Here is a tiny trained network, its code and every weight. The questions are about switching its units off for an input and a target symbol, where a switched-off unit gives its printed mean instead of its output.

import numpy as np


def w(rows, s, z=0):
    codes = np.array(rows[::2]) - 128.0
    scale = np.full(codes.shape[1], s)
    scale[-1] = z or s
    return codes * scale


def norm(h):
    return h / np.sqrt((h * h).mean(-1, keepdims=True) + 1e-5)


def f(y):
    return y / 2 * (1 + np.tanh(0.7978845608 * (y + 0.044715 * y**3)))


def softmax(a):
    e = np.exp(a - a.max(-1, keepdims=True))
    return e / e.sum(-1, keepdims=True)


def log_softmax(a):
    a = a - a.max(-1, keepdims=True)
    return a - np.log(np.exp(a).sum(-1, keepdims=True))


def net(x, mask):
    ids = ['αβγδζηλξπστψω'.index(c) for c in x.split()]
    T = len(ids)
    res = E[ids] + P[:T]
    u = 0
    for l in range(2):
        r = norm(res)
        for j in range(2):
            rows = slice(3 * j, 3 * j + 3)
            q, k, v = (r @ M[l][rows].T for M in (Q, K, V))
            z = softmax(np.where(np.tri(T) > 0, q @ k.T / 3**0.5, -1e9)) @ v
            o = O[l][rows]
            res = res + np.where(mask[u + j], z, o[:, -1]) @ o[:, :-1]
        u += 2
        y = f(norm(res) @ A[l][:, :-1].T + A[l][:, -1])
        res = res + np.where(mask[u : u + 12], y, B[l][:, -1]) @ B[l][:, :-1]
        u += 12
    return log_softmax(norm(res)[-1] @ U[:, :-1].T + U[:, -1])


Q, K, V, O, A, B = {}, {}, {}, {}, {}, {}
E = w([
[143,136,69,130],'α',
[5,99,174,122],'β',
[133,164,125,114],'γ',
[94,183,108,96],'δ',
[157,92,149,193],'ζ',
[145,135,170,86],'η',
[171,169,111,199],'λ',
[76,74,70,103],'ξ',
[213,214,176,151],'π',
[161,125,160,80],'σ',
[129,163,112,109],'τ',
[148,135,80,128],'ψ',
[143,166,154,115],'ω',
],0.026)
P = w([
[41,83,154,254],'0',
[79,98,153,207],'1',
[96,109,153,187],'2',
[128,112,150,163],'3',
[157,108,151,145],'4',
[168,104,153,136],'5',
],0.0065)
Q[0] = w([
[127,75,128,147],'0.h0',
[107,106,235,143],'0.h0',
[97,232,130,122],'0.h0',
[203,218,119,189],'0.h1',
[92,132,98,207],'0.h1',
[96,254,139,234],'0.h1',
],0.0089)
K[0] = w([
[60,69,98,213],'0.h0',
[43,106,176,128],'0.h0',
[138,234,152,123],'0.h0',
[250,254,159,128],'0.h1',
[148,116,115,179],'0.h1',
[170,146,115,107],'0.h1',
],0.0095)
V[0] = w([
[170,71,67,97],'0.h0',
[209,127,177,181],'0.h0',
[3,136,148,137],'0.h0',
[128,187,88,116],'0.h1',
[179,152,115,57],'0.h1',
[45,109,72,116],'0.h1',
],0.0068)
O[0] = w([
[74,169,109,218,6],'0.h0',
[126,133,99,65,146],'0.h0',
[253,155,153,49,195],'0.h0',
[102,189,97,177,199],'0.h1',
[142,136,214,86,61],'0.h1',
[121,92,187,32,92],'0.h1',
],0.0067,0.0017)
A[0] = w([
[62,125,128,110,193],'0.n0',
[170,163,185,133,56],'0.n1',
[158,112,82,148,157],'0.n2',
[137,137,177,62,168],'0.n3',
[144,71,181,114,173],'0.n4',
[106,80,130,172,4],'0.n5',
[153,153,141,128,136],'0.n6',
[69,85,117,143,196],'0.n7',
[170,167,139,181,133],'0.n8',
[172,251,163,149,244],'0.n9',
[152,110,170,101,100],'0.n10',
[106,181,163,179,100],'0.n11',
],0.016,0.0029)
B[0] = w([
[167,10,253,229,151],'0.n0',
[170,178,88,159,172],'0.n1',
[59,153,151,180,158],'0.n2',
[129,78,73,169,188],'0.n3',
[58,71,118,183,165],'0.n4',
[110,151,74,171,142],'0.n5',
[181,82,161,177,151],'0.n6',
[237,77,91,66,165],'0.n7',
[177,104,183,39,181],'0.n8',
[126,58,76,121,254],'0.n9',
[119,184,2,171,150],'0.n10',
[214,145,76,33,157],'0.n11',
],0.0061,0.012)
Q[1] = w([
[158,39,43,167],'1.h0',
[171,162,193,1],'1.h0',
[58,108,199,159],'1.h0',
[148,183,148,118],'1.h1',
[27,92,180,67],'1.h1',
[150,133,86,230],'1.h1',
],0.0097)
K[1] = w([
[175,142,162,44],'1.h0',
[90,120,68,143],'1.h0',
[154,118,124,238],'1.h0',
[200,164,72,187],'1.h1',
[10,71,134,135],'1.h1',
[212,129,250,143],'1.h1',
],0.013)
V[1] = w([
[106,113,15,167],'1.h0',
[8,69,157,95],'1.h0',
[142,117,144,177],'1.h0',
[172,122,129,64],'1.h1',
[83,131,143,204],'1.h1',
[95,171,118,83],'1.h1',
],0.011)
O[1] = w([
[90,108,166,58,254],'1.h0',
[66,86,142,112,35],'1.h0',
[255,185,213,166,139],'1.h0',
[100,129,85,101,147],'1.h1',
[126,157,157,53,101],'1.h1',
[139,35,92,145,45],'1.h1',
],0.008,0.0081)
A[1] = w([
[168,134,54,186,169],'1.n0',
[120,43,152,100,84],'1.n1',
[4,72,132,81,105],'1.n2',
[105,145,103,158,96],'1.n3',
[109,116,221,204,114],'1.n4',
[40,96,155,223,72],'1.n5',
[175,189,192,203,36],'1.n6',
[33,102,116,170,150],'1.n7',
[87,153,82,73,127],'1.n8',
[181,91,73,53,90],'1.n9',
[27,217,112,196,41],'1.n10',
[81,105,55,71,5],'1.n11',
],0.011,0.0028)
B[1] = w([
[155,144,170,49,250],'1.n0',
[254,132,170,157,185],'1.n1',
[159,168,13,199,213],'1.n2',
[156,141,88,104,126],'1.n3',
[3,211,136,115,167],'1.n4',
[135,183,243,79,152],'1.n5',
[15,155,165,161,172],'1.n6',
[139,20,151,131,159],'1.n7',
[99,115,110,140,169],'1.n8',
[56,117,178,186,253],'1.n9',
[131,64,169,155,152],'1.n10',
[44,175,167,153,183],'1.n11',
],0.0088,0.0059)
U = w([
[119,200,42,128,116],'α',
[29,94,93,119,145],'β',
[90,122,33,199,210],'γ',
[162,168,162,252,34],'δ',
[165,31,89,186,126],'ζ',
[120,202,206,10,2],'η',
[101,72,90,28,139],'λ',
[201,98,75,53,92],'ξ',
[173,151,75,233,52],'π',
[223,198,185,116,137],'σ',
[184,110,134,155,93],'τ',
[146,86,238,125,149],'ψ',
[59,219,177,145,177],'ω',
],0.019,0.0075)

Each question gives the input, a string of symbols that net reads in full, and the target symbol t.
The units are the heads (3 rows each of Q, K, V and O) and the neurons (one row each of A and B). Each row of codes is followed by its name. A weight is (code - 128) times the scale printed after its matrix; where a second scale follows, it is the last column's (O, A, B and U).
mask holds one flag per unit, layer by layer, with each layer's heads first. A switched-off unit (its flag False) gives its mean, the last column of its rows in O or B, instead of its output. The means were averaged over made-up inputs and are rounded, as every weight is.
A unit's drop is (log p(t) with every unit on - log p(t) with that unit switched off) / (log p(t) with every unit on - log p(t) with every unit switched off).
The circuit of an input: a set's keep is (log p(t) with only the set's units on - log p(t) with every unit switched off) / (log p(t) with every unit on - log p(t) with every unit switched off). Starting from the 12 units with the biggest drops (on a tie, the unit counted first), units are removed one at a time, each time the one whose removal leaves the highest keep (on an exact tie, the one counted first), for as long as the keep stays at least 0.8.
units of the circuit, in order: the units of the circuit, biggest drop first
unit that matters most: the unit with the biggest drop
top k neurons: the k neurons with the biggest drops, biggest first
k most important neurons of layer l: the k neurons of layer l with the biggest drops, biggest first
heads that matter: for each layer, one digit per head in row order, 1 if its drop is at least 0.15 and else 0, layers parted by /
input ψ η ξ δ ξ, target ζ: unit that matters most : 0.n0
input ζ ω γ, target λ: heads that matter : 01 / 00
input η γ σ, target λ: top 3 neurons : 0.n10, 1.n0, 1.n2
input π ξ γ, target β: units of the circuit, in order : 1.n9, 0.n9
input β ζ β γ ψ ψ, target λ: heads that matter : 01 / 10
input ω α α, target ξ: 2 most important neurons of layer 1 : 1.n0, 1.n9
input ω ζ ψ α τ, target β: units of the circuit, in order : 0.n9, 1.n9
input γ α α η, target λ: top 2 neurons : 0.n10, 0.n1
input λ ζ η, target ω: 2 most important neurons of layer 1 : 1.n6, 1.n1
input α λ α α, target σ: heads that matter : 00 / 10
input ω ξ η, target ζ: units of the circuit, in order : 0.n3, 0.n10
input λ ζ ω α, target ξ: top 3 neurons : 1.n9, 0.n0, 1.n0
input ψ η α, target α: 4 most important neurons of layer 1 : 1.n9, 1.n0, 1.n5, 1.n6
input ψ γ ζ ζ ψ ψ, target ω: heads that matter : 00 / 01
input ξ π σ λ β τ, target ω: units of the circuit, in order : 1.n9
input ψ π γ, target β: units of the circuit, in order : 0.n9, 1.n9
input δ α ξ σ, target ζ: heads that matter : 01 / 10
input ζ ξ ψ ψ ψ η, target ζ: heads that matter : 11 / 10
input σ ξ ξ ψ, target ζ: top 4 neurons : 0.n2, 1.n7, 1.n10, 0.n9
input γ η β, target ψ: unit that matters most : 0.n0
input ζ α ω λ γ, target λ: heads that matter : 11 / 00
input ψ ξ τ α, target β: 3 most important neurons of layer 0 : 0.n9, 0.n4, 0.n0
input δ ξ η η γ ξ, target ζ: 2 most important neurons of layer 1 : 1.n1, 1.n2
input η δ η, target γ: units of the circuit, in order : 1.h0, 0.n4, 1.n2
input γ ψ ψ, target λ: top 2 neurons : 0.n2, 0.n0
input λ ζ γ η, target λ: top 4 neurons : 0.n10, 1.n0, 0.n8, 0.n4
